Below are the code and all the weights of a small trained network. Each question names an input and a target symbol and asks about switching units off, where a switched-off unit gives its printed mean instead of its output.

import numpy as np


def w(rows, s, z=0):
    codes = np.array(rows[::2]) - 128.0
    scale = np.full(codes.shape[1], s)
    scale[-1] = z or s
    return codes * scale


def norm(h):
    return h / np.sqrt((h * h).mean(-1, keepdims=True) + 1e-5)


def f(y):
    return y / 2 * (1 + np.tanh(0.7978845608 * (y + 0.044715 * y**3)))


def softmax(a):
    e = np.exp(a - a.max(-1, keepdims=True))
    return e / e.sum(-1, keepdims=True)


def log_softmax(a):
    a = a - a.max(-1, keepdims=True)
    return a - np.log(np.exp(a).sum(-1, keepdims=True))


def net(x, mask):
    ids = ['ΘΛαδημσψ'.index(c) for c in x.split()]
    T = len(ids)
    res = E[ids] + P[:T]
    r = norm(res)
    for j in range(3):
        rows = slice(3 * j, 3 * j + 3)
        q, k, v = (r @ M[0][rows].T for M in (Q, K, V))
        z = softmax(np.where(np.tri(T) > 0, q @ k.T / 3**0.5, -1e9)) @ v
        o = O[0][rows]
        res = res + np.where(mask[j], z, o[:, -1]) @ o[:, :-1]
    y = f(norm(res) @ A[0][:, :-1].T + A[0][:, -1])
    res = res + np.where(mask[3:27], y, B[0][:, -1]) @ B[0][:, :-1]
    return log_softmax(norm(res)[-1] @ U[:, :-1].T + U[:, -1])


Q, K, V, O, A, B = {}, {}, {}, {}, {}, {}
E = w([
[136,2,77,166,179,136,131],'Θ',
[210,157,203,175,101,105,64],'Λ',
[106,134,130,110,86,7,128],'α',
[194,59,168,199,163,145,95],'δ',
[197,23,131,153,144,179,100],'η',
[106,40,141,63,80,120,148],'μ',
[90,123,110,199,117,188,127],'σ',
[163,163,121,95,55,177,99],'ψ',
],0.016)
P = w([
[131,169,100,115,212,129,144],'0',
[97,30,94,194,129,147,47],'1',
[118,155,141,127,157,150,174],'2',
[114,80,91,175,84,95,75],'3',
[92,170,128,88,209,125,126],'4',
[58,114,195,129,141,145,45],'5',
[125,154,151,139,139,136,195],'6',
[129,92,88,185,66,92,107],'7',
[79,177,123,75,233,117,97],'8',
[31,111,187,104,171,135,4],'9',
[138,150,156,158,110,136,223],'10',
[143,85,95,213,21,87,139],'11',
[76,145,110,48,223,113,123],'12',
[76,99,207,102,151,188,13],'13',
],0.014)
Q[0] = w([
[96,192,127,33,254,150,74],'head 0',
[108,136,181,97,192,125,145],'head 0',
[200,139,98,158,82,137,242],'head 0',
[173,131,42,163,104,85,92],'head 1',
[176,89,91,138,107,96,89],'head 1',
[179,148,66,153,170,103,150],'head 1',
[94,91,152,155,125,106,108],'head 2',
[120,170,112,125,160,169,155],'head 2',
[156,115,80,148,106,149,69],'head 2',
],0.028)
K[0] = w([
[177,101,112,201,8,107,207],'head 0',
[124,117,124,140,44,207,162],'head 0',
[56,121,143,90,139,149,5],'head 0',
[63,174,112,57,232,119,18],'head 1',
[105,133,142,77,239,125,74],'head 1',
[100,112,99,97,169,136,21],'head 1',
[117,75,150,157,151,99,127],'head 2',
[80,173,118,133,139,164,159],'head 2',
[117,115,94,98,169,111,54],'head 2',
],0.019)
V[0] = w([
[248,73,186,55,141,76,86],'head 0',
[106,187,167,240,159,119,91],'head 0',
[117,73,167,201,189,78,199],'head 0',
[107,71,101,174,132,79,70],'head 1',
[157,108,157,82,135,32,135],'head 1',
[91,199,25,126,126,115,117],'head 1',
[74,180,44,147,116,196,75],'head 2',
[129,186,125,123,133,165,201],'head 2',
[50,120,175,217,112,147,153],'head 2',
],0.017)
O[0] = w([
[150,101,180,8,124,99,135,192],'head 0',
[193,158,125,132,205,171,110,166],'head 0',
[190,129,223,177,107,146,196,175],'head 0',
[129,177,202,100,123,94,228,152],'head 1',
[103,175,159,105,112,238,126,92],'head 1',
[184,179,214,182,126,137,42,30],'head 1',
[164,131,34,114,64,170,165,115],'head 2',
[46,119,98,101,168,93,218,4],'head 2',
[91,106,156,158,165,246,131,154],'head 2',
],0.011,0.013)
A[0] = w([
[104,98,136,202,54,114,116,9],'neuron 0',
[138,121,174,132,164,92,102,96],'neuron 1',
[145,159,158,118,163,124,146,179],'neuron 2',
[102,111,154,184,63,171,122,52],'neuron 3',
[80,136,187,121,102,120,114,80],'neuron 4',
[130,109,61,100,100,165,57,153],'neuron 5',
[163,69,141,113,74,157,118,102],'neuron 6',
[81,199,9,97,147,68,152,20],'neuron 7',
[130,181,114,161,199,130,182,94],'neuron 8',
[129,112,170,92,136,128,159,109],'neuron 9',
[98,155,85,141,128,133,84,114],'neuron 10',
[74,180,87,188,166,164,208,2],'neuron 11',
[87,175,122,93,156,140,142,140],'neuron 12',
[95,121,114,143,45,158,60,86],'neuron 13',
[106,124,116,112,124,110,40,34],'neuron 14',
[171,126,108,130,132,155,153,75],'neuron 15',
[70,51,148,138,6,115,91,166],'neuron 16',
[103,99,158,138,170,157,115,132],'neuron 17',
[68,99,103,123,55,135,93,39],'neuron 18',
[126,186,123,184,170,98,111,122],'neuron 19',
[103,195,66,160,182,114,139,110],'neuron 20',
[138,98,151,103,74,98,157,101],'neuron 21',
[78,102,174,82,80,140,99,92],'neuron 22',
[92,95,140,181,120,81,146,154],'neuron 23',
],0.02,0.0076)
B[0] = w([
[120,169,119,142,136,80,240,144],'neuron 0',
[112,151,100,121,118,148,174,168],'neuron 1',
[92,108,94,137,110,133,120,197],'neuron 2',
[106,204,112,70,160,101,128,153],'neuron 3',
[103,119,95,97,160,76,115,147],'neuron 4',
[181,155,111,100,36,80,166,215],'neuron 5',
[84,129,71,110,155,82,130,250],'neuron 6',
[255,149,67,6,66,87,119,179],'neuron 7',
[137,180,140,121,71,167,154,158],'neuron 8',
[132,141,148,161,140,99,84,231],'neuron 9',
[127,129,180,177,105,87,106,161],'neuron 10',
[28,115,90,118,172,176,214,158],'neuron 11',
[141,103,120,172,97,157,101,142],'neuron 12',
[83,131,74,135,229,174,83,168],'neuron 13',
[47,153,137,146,101,123,165,160],'neuron 14',
[106,115,132,122,156,93,121,151],'neuron 15',
[149,105,244,166,54,200,126,243],'neuron 16',
[144,146,145,112,93,107,130,167],'neuron 17',
[72,140,37,107,200,92,165,161],'neuron 18',
[114,83,101,157,112,145,138,157],'neuron 19',
[154,80,133,31,153,91,133,164],'neuron 20',
[113,118,105,119,187,126,107,230],'neuron 21',
[202,69,103,142,121,147,151,191],'neuron 22',
[163,132,106,119,118,172,98,153],'neuron 23',
],0.033,0.011)
U = w([
[254,123,67,255,128,127,147,55],'Θ',
[118,60,89,147,170,43,109,147],'Λ',
[73,102,95,190,17,96,82,68],'α',
[172,158,119,133,131,186,60,249],'δ',
[235,111,76,88,42,83,154,151],'η',
[173,161,202,168,105,73,195,178],'μ',
[128,74,75,146,113,186,215,187],'σ',
[191,17,187,167,73,145,106,210],'ψ',
],0.0073,0.0012)

Each question gives the input, a string of symbols that net reads in full, and the target symbol t.
The units are the heads (3 rows each of Q, K, V and O) and the neurons (one row each of A and B). Each row of codes is followed by its name. A weight is (code - 128) times the scale printed after its matrix; where a second scale follows, it is the last column's (O, A, B and U).
mask holds one flag per unit, heads first, then neurons. A switched-off unit (its flag False) gives its mean, the last column of its rows in O or B, instead of its output. The means were averaged over made-up inputs and are rounded, as every weight is.
A unit's drop is (log p(t) with every unit on - log p(t) with that unit switched off) / (log p(t) with every unit on - log p(t) with every unit switched off).
The circuit of an input: a set's keep is (log p(t) with only the set's units on - log p(t) with every unit switched off) / (log p(t) with every unit on - log p(t) with every unit switched off). Starting from the 12 units with the biggest drops (on a tie, the unit counted first), units are removed one at a time, each time the one whose removal leaves the highest keep (on an exact tie, the one counted first), for as long as the keep stays at least 0.8.
circuit, biggest first: the units of the circuit, biggest drop first
most important unit: the unit with the biggest drop
top k neurons: the k neurons with the biggest drops, biggest first
which heads matter: for each layer, one digit per head in row order, 1 if its drop is at least 0.15 and else 0, layers parted by /
drop when u is switched off: that unit's drop, to one decimal
input α Λ Λ α, target δ: top 2 neurons -> neuron 13; neuron 3
input Λ Θ α α μ Θ σ μ μ η δ, target ψ: circuit, biggest first -> head 0; neuron 16
input δ σ σ Λ η η σ, target σ: most important unit -> head 2
input δ Λ Θ Λ α Λ η Θ, target δ: circuit, biggest first -> head 1; neuron 13
input ψ ψ η μ, target α: circuit, biggest first -> head 1; neuron 14
input η μ Λ α δ Θ σ α σ σ η, target σ: which heads matter -> 100
input η ψ μ ψ Θ μ, target σ: top 3 neurons -> neuron 18; neuron 16; neuron 13
input σ ψ Λ Λ δ Θ ψ Λ η η Θ, target Λ: which heads matter -> 000
input σ μ α σ, target Θ: which heads matter -> 110
input ψ ψ δ μ α α η δ, target δ: which heads matter -> 010
input Λ η α, target Λ: top 4 neurons -> neuron 16; neuron 4; neuron 5; neuron 7
input δ Λ Λ, target μ: which heads matter -> 101
input Θ η Θ α ψ Λ, target μ: which heads matter -> 100
input σ δ ψ η μ α ψ Θ η σ δ Θ η η, target Λ: most important unit -> head 0
input ψ Λ η σ, target α: which heads matter -> 110
input ψ α μ η α ψ Λ Λ α Λ σ η, target δ: which heads matter -> 010
input ψ η η μ η α, target ψ: which heads matter -> 000
input δ η δ δ η Λ ψ η μ Λ α μ, target σ: top 3 neurons -> neuron 16; neuron 18; neuron 13
input Θ η δ η ψ δ δ Θ Θ Λ, target Λ: which heads matter -> 110
input η η δ ψ Λ η Λ η δ η Λ Θ, target Λ: which heads matter -> 100
input α α η η Θ ψ, target ψ: which heads matter -> 100
input Θ η Θ η α σ η η η Θ Λ, target Λ: most important unit -> neuron 16
input Λ η σ η η ψ, target Θ: which heads matter -> 110
input Θ Λ ψ η η η η ψ δ Λ Θ, target μ: which heads matter -> 111
input ψ η Θ η η, target Λ: drop when neuron 7 is switched off -> 0.1
input α μ μ Λ Λ, target ψ: drop when head 0 is switched off -> 1.2
input η Θ Λ ψ, target ψ: circuit, biggest first -> neuron 16
input η η δ η, target ψ: drop when neuron 16 is switched off -> 0.8
